What each symbol does to the units:
gm v jn
gm q qs
gm c rm
gm s mp
gm g tl
gm u jr
zs v rq
zs q mb
zs c jj
zs s zc
zs g zz
zs u cj
tl v pq
tl q hq
tl c ls
tl s qs
tl g dc
tl u ll
cj v mb
cj q qp
cj c zm
cj s td
cj g mc
cj u ct
zc v lg
zc q qt
zc c ll
zc s hd
zc g mb
zc u td
pn v gg
pn q rn
pn c zd
pn s lq
pn g fq
pn u hz
qs v jj
qs q zm
qs c jf
qs s mt
qs g hq
qs u cr
nr v gm
nr q jr
nr c rn
nr s ls
nr g tc
nr u lf
fd v pn
fd q hz
fd c qz
fd s sg
fd g ht
fd u jq
fz v bb
fz q bs
fz c td
fz s mj
fz g rl
fz u bp
mz v mt
mz q dc
mz c nr
mz s tl
mz g cr
mz u jj
lq v ht
lq q ms
lq c jm
lq s jq
lq g rn
lq u tm
bb v qz
bb q nm
bb c qt
bb s mm
bb g jm
bb u bs
zr v gs
zr q rl
zr c cj
zr s fz
zr g qz
zr u mm
rm v sl
rm q jf
rm c jq
rm s jl
rm g ls
rm u zn
nm v rj
nm q lq
nm c gs
nm s th
nm g pn
nm u sg
zn v jf
zn q tc
zn c fq
zn s nr
zn g jn
zn u mp
hf v zc
hf q td
hf c mt
hf s ml
hf g cj
hf u rq
qp v mj
qp q qz
qp c lg
qp s zr
qp g bp
qp u bb
jm v rr
jm q pn
jm c mj
jm s nm
jm g cc
jm u fd
fq v dq
fq q cz
fq c sg
fq s rn
fq g sl
fq u jl
ms v jl
ms q nr
ms c pn
ms s dq
ms g zn
ms u sl
dq v qh
dq q ls
dq c lq
dq s rm
dq g nr
dq u cz
zm v ml
zm q lg
zm c tl
zm s hb
zm g rq
zm u zc
mb v qf
mb q mj
mb c ml
mb s qt
mb g fz
mb u qp
cc v jq
cc q fq
cc c bs
cc s pn
cc g tm
cc u ht
mt v ll
mt q hb
mt c gm
mt s pq
mt g zm
mt u dc
mc v fz
mc q bp
mc c rq
mc s qp
mc g mm
mc u gs
ct v qp
ct q bb
ct c zc
ct s qf
ct g gs
ct u fz
gs v bp
gs q jm
gs c mb
gs s bb
gs g zd
gs u rl
cr v zm
cr q zc
cr c tc
cr s dc
cr g zs
cr u hf
sg v lq
sg q tm
sg c rl
sg s cc
sg g hz
sg u gg
bp v bs
bp q rr
bp c qf
bp s qz
bp g th
bp u jm
bs v nm
bs q sg
bs c zr
bs s zd
bs g fd
bs u rr
hz v rn
hz q qh
hz c rj
hz s tm
hz g jl
hz u dq
hq v hf
hq q rq
hq c mz
hq s zm
hq g hd
hq u zs
lg v zz
lg q mc
lg c hq
lg s cj
lg g qf
lg u qt
jf v lf
jf q tl
jf c dq
jf s gm
jf g mz
jf u tc
td v qt
td q zr
td c hb
td s zz
td g qp
td u qf
rq v td
rq q qf
rq c dc
rq s lg
rq g ct
rq u mb
qf v zr
qf q mm
qf c hd
qf s mc
qf g bb
qf u mj
gg v tm
gg q rm
gg c th
gg s ht
gg g dq
gg u rn
ll v hq
ll q zs
ll c jn
ll s cr
ll g ml
ll u hb
mp v tc
mp q mt
mp c jl
mp s lf
mp g qs
mp u mz
jl v cz
jl q gm
jl c gg
jl s qh
jl g jf
jl u nr
jn v mz
jn q jj
jn c sl
jn s tc
jn g pq
jn u qs
qh v zn
qh q mp
qh c ht
qh s sl
qh g gm
qh u ls
mj v mm
mj q zd
mj c zz
mj s gs
mj g bs
mj u qz
lf v jr
lf q pq
lf c qh
lf s jn
lf g mt
lf u tl
cz v ls
cz q jn
cz c tm
cz s zn
cz g lf
cz u gm
tm v ms
tm q sl
tm c fd
tm s fq
tm g qh
tm u rm
dc v hb
dc q hd
dc c jr
dc s hq
dc g zc
dc u ml
mm v rl
mm q th
mm c ct
mm s bp
mm g nm
mm u zd
zz v ct
zz q fz
zz c hf
zz s mb
zz g zr
zz u mc
jr v qs
jr q cr
jr c zn
jr s mz
jr g ll
jr u pq
sl v nr
sl q lf
sl c hz
sl s cz
sl g mp
sl u jf
rj v cc
rj q ht
rj c bp
rj s fd
rj g gg
rj u lq
rr v sg
rr q gg
rr c mm
rr s rj
rr g jq
rr u pn
qz v zd
qz q rj
qz c mc
qz s rl
qz g rr
qz u nm
ht v fq
ht q jl
ht c rr
ht s hz
ht g rm
ht u ms
rl v jm
rl q fd
rl c qp
rl s bs
rl g rj
rl u th
tc v tl
tc q ll
tc c cz
tc s jr
tc g jj
tc u mt
jj v dc
jj q ml
jj c lf
jj s ll
jj g hf
jj u zm
th v fd
th q jq
th c bb
th s rr
th g lq
th u cc
rn v rm
rn q zn
rn c cc
rn s ms
rn g cz
rn u qh
ml v hd
ml q zz
ml c pq
ml s zs
ml g td
ml u lg
hd v cj
hd q ct
hd c cr
hd s rq
hd g qt
hd u zz
qt v mc
qt q gs
qt c zs
qt s ct
qt g mj
qt u zr
zd v th
zd q cc
zd c fz
zd s jm
zd g sg
zd u rj
pq v cr
pq q hf
pq c mp
pq s jj
pq g hb
pq u hq
ls v mp
ls q mz
ls c ms
ls s jf
ls g jr
ls u jn
hb v zs
hb q cj
hb c qs
hb s hf
hb g lg
hb u hd
jq v hz
jq q dq
jq c nm
jq s gg
jq g ms
jq u fq

The rows follow the links: the fewer symbols apart two units are, the more alike their rows tend to be.

Each row is also shifted at random along 5 hidden directions that mean nothing.

Name the unit of each row.
[-220, 59, -322, 160, 117, -177, -16, -104, 135, -144, -14, -291, -216, -128, 149, -23, -111, -77, -92, -20, 24, -91, -12, 233, -194, -91, 163, 66, 17, 170, 50, 93, -22, -135, 179, 111, -150, -64, -245, 152, -192, -17, -203, 80, -136, 95, -99, 29, -124, -207, 187]; unit jm
[509, 50, 92, 80, -115, -142, 9, 170, 16, 205, 61, -16, 63, -54, 130, 131, 112, -10, 25, 218, -28, -74, -65, 246, -187, 97, -208, 25, 115, -52, 112, 155, 285, 152, -117, -59, 71, 44, -13, 151, -92, -237, 48, 110, -66, 59, 2, 83, -340, -106, -14]; unit mb
[232, -63, 19, 20, 9, -65, 147, 208, 70, 324, -34, 196, 264, 116, -10, 271, 68, 371, -3, -161, 159, -61, 71, -167, -7, 92, -231, -29, 128, -139, -115, 93, 212, 124, -152, -312, 213, 133, -88, -48, 61, -155, 365, 152, 837, -415, 81, -159, -57, 107, -160]; unit ml
[-45, -200, -36, -230, -22, 42, -31, 76, 52, 167, -102, 125, 204, 116, 34, 59, -150, -88, 153, -143, -92, 138, 2, 56, -38, -100, 10, -68, -19, -217, -225, -72, -26, 47, -15, 342, -362, 191, -338, -17, 45, 90, -111, -39, 198, -39, 90, 59, -102, 131, -187]; unit jn
[491, -200, -229, -251, 36, 40, -12, -50, 59, 68, -208, 156, 212, 108, 142, 144, -4, -72, 215, 75, 3, 108, 164, 101, -332, -49, 49, 35, -130, -57, -64, -172, -166, -21, 93, -262, 34, 88, -106, 17, 151, 192, 7, 54, 45, 115, 89, 125, -55, 202, -117]; unit zn
[582, -23, -93, 17, 79, -98, -16, -8, 134, -25, -3, -221, -149, -45, 11, -97, -308, -125, -45, -246, -97, 8, -106, 177, 76, -182, 175, -60, 45, -79, -174, 86, -31, -86, 100, 728, -585, 89, -476, 75, -196, 22, -285, -65, 25, -46, -67, 3, -141, -148, 73]; unit rr
[397, 234, 578, 10, 51, 145, 98, -57, -142, -229, 157, 54, -224, -12, -356, -156, 119, 92, -111, 396, 30, -36, -10, -175, 360, 37, 107, -28, -103, 82, 261, -123, -269, -119, -33, -125, 401, -214, 853, -75, 58, 148, 343, -224, -446, 40, -129, -6, 199, -19, 138]; unit pn
[244, 14, 643, -239, 58, 55, 117, 116, 31, 84, 55, 45, -82, 90, -330, -78, -212, -27, 57, 242, -142, 87, -96, 163, 307, -174, 162, -151, -60, -276, -50, -102, -261, -74, -38, 754, -333, 78, 276, 32, -67, 217, 172, -312, -206, -54, -80, 104, -191, 3, -23]; unit dq
[-278, -11, -90, 99, -133, 202, -113, -53, -201, -63, 45, 163, 129, 19, 10, -94, 220, 35, -36, -283, 44, 29, 8, -455, 189, 184, -198, 26, 20, 80, -46, -14, 160, 145, -131, -444, 254, -63, 49, -233, 196, -112, -39, 51, 140, -26, 129, -148, 425, 152, -116]; unit hb
[-52, -110, 3, -168, -54, -69, 54, 139, 34, 249, -111, 211, 266, 100, 123, 273, 131, 76, 193, 292, 37, 35, 106, 177, -361, 72, -153, 34, -8, -113, 75, -37, 69, 110, -60, -398, 254, 102, 93, 98, 97, -23, 239, 129, 137, 17, 80, 118, -272, 133, -118]; unit pq
[869, 28, -201, 129, 13, -196, 66, 96, 105, 150, -25, -37, 68, -24, 173, 222, 99, 181, -37, 85, 114, -114, 64, 128, -295, 69, -136, 68, 102, 63, 95, 144, 200, 53, -8, -410, 256, 4, -71, 126, -65, -194, 173, 237, 314, -106, -11, -27, -211, -77, 46]; unit zr
[534, -143, 267, -318, -195, 159, -146, 61, -147, 77, -15, 189, 161, 76, 13, -83, 19, -358, 269, 247, -259, 193, -51, 197, -53, -11, -47, -65, -92, -227, -26, -152, -27, 147, -92, 322, -265, 112, 42, 8, 107, 96, -216, -171, -589, 356, 114, 245, -155, 145, -202]; unit lf
[361, -132, -120, -168, 82, 48, -19, -91, 71, -45, -110, 5, 21, 57, -7, -39, -171, -107, 75, -108, -48, 100, 44, 48, -27, -149, 190, -26, -106, -72, -147, -122, -212, -101, 121, 277, -289, 77, -213, -24, 27, 217, -140, -82, 5, 34, 14, 52, 23, 83, -29]; unit ms
[209, 150, 249, 107, -62, -212, 74, 194, 49, 164, 99, -86, -84, -83, 66, 124, 96, 21, -14, 443, -33, -121, -87, 379, -189, 52, -138, 9, 120, -16, 243, 175, 212, 77, -76, 12, 130, -14, 205, 248, -171, -228, 155, 68, -235, 79, -94, 129, -462, -202, 96]; unit mc
[-569, 112, 419, 91, -138, 205, -35, 61, -233, -20, 188, 147, 4, 15, -259, -165, 133, 85, -106, -157, -14, -1, -111, -421, 525, 155, -191, -71, 69, -58, -23, 34, 141, 141, -232, 12, 137, -60, 291, -212, 109, -123, 107, -128, 42, -132, 31, -150, 325, 52, -82]; unit hf
[812, -89, 445, -262, -144, 220, -3, 127, -169, 163, 9, 351, 242, 163, -181, 19, 109, 15, 158, 130, -74, 151, 4, -185, 205, 74, -154, -87, -58, -235, -57, -160, -35, 159, -207, -41, 106, 86, 314, -148, 230, 91, 219, -158, 1, -19, 127, 52, 69, 261, -245]; unit jr
[477, 53, -147, 81, 175, -122, 136, -51, 150, -50, -61, -94, -87, -14, 8, 123, -36, 205, -86, 43, 152, -105, 101, 19, -126, -47, 129, 41, -33, 120, 62, 6, -134, -163, 121, -243, 196, -57, 60, 65, -51, 57, 200, 93, 248, -147, -104, -72, -18, -56, 144]; unit rj
[-1027, 271, 160, 313, 82, -85, 72, -35, 15, -183, 179, -245, -337, -153, -141, -130, -9, 127, -264, 33, 79, -174, -94, -52, 247, 20, 76, 1, 85, 186, 164, 159, 35, -115, 21, 75, 119, -182, 242, 44, -177, -114, 83, -25, -108, -99, -168, -121, 75, -269, 249]; unit bb
[-392, -92, 138, -209, 34, 33, 51, 41, 38, 88, -70, 117, 96, 96, -66, 61, -65, -2, 130, 141, -34, 89, 51, 85, -48, -92, 67, -43, -76, -145, -42, -115, -165, -20, 11, 131, -83, 84, 66, 16, 56, 166, 104, -74, 17, -4, 13, 90, -104, 103, -77]; unit jf
[325, 85, 354, 71, -155, 11, 19, 185, -119, 150, 147, 101, 58, -4, -88, 26, 157, 93, -28, 143, -30, -36, -98, -46, 154, 139, -252, -34, 125, -97, 85, 110, 244, 197, -206, -53, 169, 6, 226, -6, 5, -205, 168, -8, -6, -57, 23, -13, -92, -21, -75]; unit lg
[-639, 73, -530, 266, 244, -292, 114, -78, 271, -54, -80, -301, -155, -108, 185, 152, -128, 231, -181, -184, 222, -192, 89, 108, -277, -69, 155, 92, 69, 237, 11, 162, -7, -191, 208, -201, 55, -47, -327, 145, -207, -65, 44, 256, 503, -218, -119, -134, -71, -204, 245]; unit rl
[134, 68, 498, -138, -76, 395, -92, -157, -285, -301, 134, 125, -131, 32, -372, -388, 36, -179, -20, -4, -139, 139, -80, -397, 611, 2, 126, -84, -171, -17, 7, -242, -304, -37, -64, 251, -29, -132, 535, -274, 184, 247, -68, -369, -597, 169, 3, -7, 509, 133, -41]; unit rm
[463, 11, -322, 168, 54, -91, -57, -72, 71, -85, 5, -206, -122, -92, 110, -76, -132, -48, -110, -333, 4, -47, -64, 14, 7, -60, 66, 23, 65, 95, -125, 126, 100, -54, 82, 244, -282, 8, -438, 28, -143, -88, -274, 73, 149, -44, -33, -80, 39, -136, 82]; unit qz

Start, symbols taken left to right, then the unit you end at.
Answers are names.
[45, -83, -243, 85, -57, 27, -31, 52, -22, 140, -27, 116, 195, 48, 95, 87, 66, 161, -36, -390, 93, -7, 30, -285, 29, 105, -201, 11, 105, -8, -166, 92, 234, 136, -92, -274, 81, 72, -286, -131, 93, -169, 11, 149, 586, -224, 121, -175, 176, 86, -126]
q s s s g: bb
[586, 68, 287, 24, -209, 37, -40, 148, -179, 133, 113, 159, 110, -7, 6, 40, 275, -29, 45, 290, -57, -12, -52, 16, -16, 204, -283, 21, 72, -44, 170, 50, 271, 232, -212, -294, 296, -34, 320, 25, 66, -208, 113, 29, -244, 133, 66, 70, -107, 20, -98]
q c v g: mc
[-394, 54, -292, 102, 179, -155, 55, -138, 166, -163, -66, -236, -194, -86, 85, 26, -116, 20, -83, 32, 91, -79, 60, 167, -203, -121, 223, 62, -41, 190, 70, 5, -171, -215, 223, -45, -1, -82, -86, 129, -119, 91, -45, 73, -28, 12, -129, 13, -56, -124, 210]
s q g u g u: jj
[356, 104, -47, 121, -8, 80, -106, -183, -87, -306, 84, -156, -234, -115, -45, -247, -2, -173, -107, -90, -50, -10, -63, -113, 182, -10, 116, 26, -53, 164, 54, -13, -79, -94, 67, 104, -61, -151, 73, -66, -29, 36, -239, -91, -410, 179, -62, -16, 240, -96, 131]
s s u c c s: gs
[-347, -121, 74, -85, -90, 121, -82, 70, -71, 109, 19, 115, 132, 86, -54, -74, -84, -72, 45, -336, -92, 99, -91, -173, 231, -11, -93, -87, 45, -188, -243, 9, 105, 118, -120, 368, -341, 131, -299, -143, 45, -34, -164, -86, 217, -106, 106, -62, 105, 96, -179]
s c v c g: tc
[-87, 106, 310, 169, -97, 100, -8, 115, -133, 55, 185, 49, -24, -6, -207, -127, 45, 144, -168, -273, -4, -48, -153, -342, 477, 111, -192, -82, 153, -62, -81, 123, 217, 124, -213, 186, -9, -12, 46, -160, -10, -197, 69, -71, 258, -245, 19, -211, 209, -40, -64]
v c c u: hq
[330, 60, 213, 76, 158, -189, 156, 162, 218, 134, 69, -202, -160, -15, -165, 28, -307, 169, -147, -138, -2, -89, -138, 181, 205, -190, 120, -97, 142, -149, -137, 181, -4, -99, 16, 753, -440, 102, -269, 118, -274, -53, 94, -68, 399, -339, -142, -95, -273, -223, 102]
c q s s u s: sg
[629, -87, -49, -123, 192, -43, 138, -5, 179, 64, -110, 3, 21, 97, -103, 95, -222, 159, 1, -142, 64, 30, 68, 11, 15, -181, 183, -52, -48, -98, -177, -58, -233, -156, 112, 242, -186, 106, -163, -8, -30, 181, 146, -34, 440, -260, -38, -59, -25, 49, 5]
s v s s c g: ms
[-38, -148, 49, -174, -200, 173, -190, 0, -161, 27, -4, 138, 139, 46, 52, -145, 17, -321, 161, -82, -199, 160, -77, -16, 53, 25, -97, -38, -35, -137, -118, -77, 79, 164, -97, 272, -289, 87, -170, -89, 100, 10, -327, -116, -360, 254, 132, 126, 50, 122, -201]
q c v s q: ml
[185, -26, -240, 95, -103, -154, -48, 100, 32, 155, -17, -56, 99, -55, 260, 145, 85, -49, 37, 17, -8, -63, -7, 198, -313, 88, -192, 54, 120, 16, 41, 152, 303, 140, -37, -177, 14, 55, -292, 140, -79, -240, -110, 195, 74, 68, 58, 51, -255, -74, -30]
v g g g g: ht
[-288, 106, -7, 214, 281, -185, 236, 71, 263, 53, 38, -204, -168, -20, -191, 83, -264, 410, -263, -327, 187, -176, -31, -87, 254, -147, 135, -72, 131, -5, -148, 186, -43, -197, 65, 324, -132, 18, -196, 18, -225, -47, 262, 41, 808, -560, -160, -261, -10, -184, 172]
v q u u: rm
[-770, -27, 17, -123, 48, 82, -58, -149, -15, -184, -30, -57, -125, -8, -58, -166, -121, -218, 51, 51, -99, 86, -1, 69, 50, -120, 221, -16, -133, 18, -20, -147, -262, -132, 119, 289, -221, -35, 26, -10, 0, 222, -194, -158, -405, 195, -40, 94, 70, 18, 50]
v q v s c: ls
[-1060, -123, -299, -78, 160, -244, 199, 138, 262, 306, -194, 94, 252, 107, 196, 451, -9, 334, 93, 148, 205, -86, 211, 223, -527, -27, -49, 64, 20, -40, 7, 32, 2, -23, 69, -506, 281, 121, -138, 165, -3, -6, 387, 280, 693, -261, 20, 10, -336, 68, -28]
s g c u s c: jr
[-275, -65, 244, -216, 207, -101, 254, 127, 228, 214, -113, 94, 78, 153, -174, 231, -195, 277, 74, 190, 86, 3, 86, 149, -42, -166, 156, -76, -46, -212, -70, -78, -253, -135, 37, 198, -42, 130, 115, 74, -33, 204, 432, -51, 476, -309, -58, 22, -248, 72, -23]
c g q v: jn
[198, 86, 121, 144, 134, 22, 49, -11, 67, -89, 114, -183, -223, -28, -266, -206, -291, 122, -231, -487, 3, -47, -146, -234, 539, -145, 159, -113, 79, -45, -241, 109, -61, -137, 20, 733, -452, 5, -265, -113, -167, 13, -91, -162, 361, -338, -101, -221, 210, -146, 91]
v s v s: lq
